Here is a tiny trained network, its code and every weight. The questions are about switching its units off for an input and a class, where a switched-off unit gives its printed mean instead of its output.

import numpy as np


def w(rows, s, z=0):
    codes = np.array(rows[::2]) - 128.0
    scale = np.full(codes.shape[1], s)
    scale[-1] = z or s
    return codes * scale


def f(y):
    return np.maximum(y, 0)


def log_softmax(a):
    a = a - a.max(-1, keepdims=True)
    return a - np.log(np.exp(a).sum(-1, keepdims=True))


def net(x, mask):
    res = np.array(x, float).reshape(1, 8) / 4 @ E
    y = f(res @ A[0][:, :-1].T + A[0][:, -1])
    res = res + np.where(mask, y, B[0][:, -1]) @ B[0][:, :-1]
    return log_softmax(res[-1] @ U[:, :-1].T + U[:, -1])


A, B = {}, {}
E = w([
[164,143,142,56,90,164,171],'x0',
[205,155,219,174,167,48,139],'x1',
[139,203,169,96,170,169,36],'x2',
[164,118,152,63,182,140,190],'x3',
[181,146,136,97,49,2,81],'x4',
[79,108,188,26,206,115,148],'x5',
[158,157,224,162,64,141,139],'x6',
[119,63,178,160,128,141,105],'x7',
],0.0067)
A[0] = w([
[54,98,148,124,224,187,115,127],'N1',
[91,93,153,87,54,53,104,140],'N2',
[124,83,124,70,155,102,207,218],'N3',
[163,170,245,120,110,37,122,143],'N4',
[136,105,118,51,211,97,143,161],'N5',
[211,125,245,215,124,42,119,207],'N6',
[222,155,173,77,99,170,157,221],'N7',
[121,109,116,64,157,79,217,138],'N8',
[118,96,49,226,57,183,113,172],'N9',
[125,104,110,59,182,71,200,162],'N10',
[131,81,101,168,55,159,255,254],'N11',
[50,60,200,102,198,232,129,204],'N12',
],0.0073,0.0023)
B[0] = w([
[162,162,100,75,74,156,157,223],'N1',
[152,136,52,66,76,122,85,190],'N2',
[111,130,122,142,141,155,161,211],'N3',
[115,86,75,131,137,100,116,226],'N4',
[87,144,160,166,133,147,176,207],'N5',
[71,4,101,140,169,112,105,254],'N6',
[145,159,53,55,51,144,137,194],'N7',
[116,110,153,147,150,152,170,199],'N8',
[86,65,105,126,167,106,113,233],'N9',
[91,124,156,190,168,157,193,207],'N10',
[98,139,178,172,137,179,203,233],'N11',
[162,167,102,89,62,167,170,251],'N12',
],0.011,0.0073)
U = w([
[199,218,210,170,166,72,86,4],'0',
[123,75,70,71,105,65,24,152],'1',
[30,55,152,243,197,122,167,128],'2',
[185,254,144,75,54,189,205,171],'3',
],0.0072,0.004)

Each question gives the input, the list of numbers given to net, and the class t.
The units are the neurons (one row each of A and B). Each row of codes is followed by its name. A weight is (code - 128) times the scale printed after its matrix; where a second scale follows, it is the last column's (A, B and U).
mask holds one flag per neuron, in row order. A switched-off neuron (its flag False) gives its mean, the last column of its row in B, instead of its output. The means were averaged over made-up inputs and are rounded, as every weight is.
A unit's drop is (log p(t) with every unit on - log p(t) with that unit switched off) / (log p(t) with every unit on - log p(t) with every unit switched off).
The circuit of an input: a set's keep is (log p(t) with only the set's units on - log p(t) with every unit switched off) / (log p(t) with every unit on - log p(t) with every unit switched off). Starting from all 12 units, units are removed one at a time, each time the one whose removal leaves the highest keep (on an exact tie, the one counted first), for as long as the keep stays at least 0.8.
circuit, biggest first: the units of the circuit, biggest drop first
top k neurons: the k neurons with the biggest drops, biggest first
drop of u: that unit's drop, to one decimal
input [5,-3,-4,8,-1,0,-4,6], class 3: circuit, biggest first	N6
input [-7,-1,-2,-4,2,1,-1,-6], class 1: circuit, biggest first	N11, N10
input [-6,3,2,-5,5,-8,2,6], class 1: top 4 neurons	N11, N10, N2, N5
input [-3,-1,-8,-6,8,-2,5,8], class 1: top 2 neurons	N2, N10
input [-5,-4,-8,8,-4,7,1,2], class 3: top 3 neurons	N12, N1, N6
input [4,7,3,4,-2,4,-8,6], class 3: top 2 neurons	N12, N1
input [3,2,-7,2,2,-8,8,0], class 2: top 2 neurons	N11, N6
input [-4,6,0,-1,4,-5,0,6], class 1: top 3 neurons	N11, N10, N5
input [3,0,-8,-2,8,-2,3,-5], class 1: top 2 neurons	N2, N5
input [-1,4,-5,6,6,7,5,-3], class 2: drop of N12	0.0
input [-7,5,-1,-1,5,-3,2,3], class 1: drop of N5	0.2
input [-1,8,5,5,-7,1,8,7], class 1: drop of N4	0.1
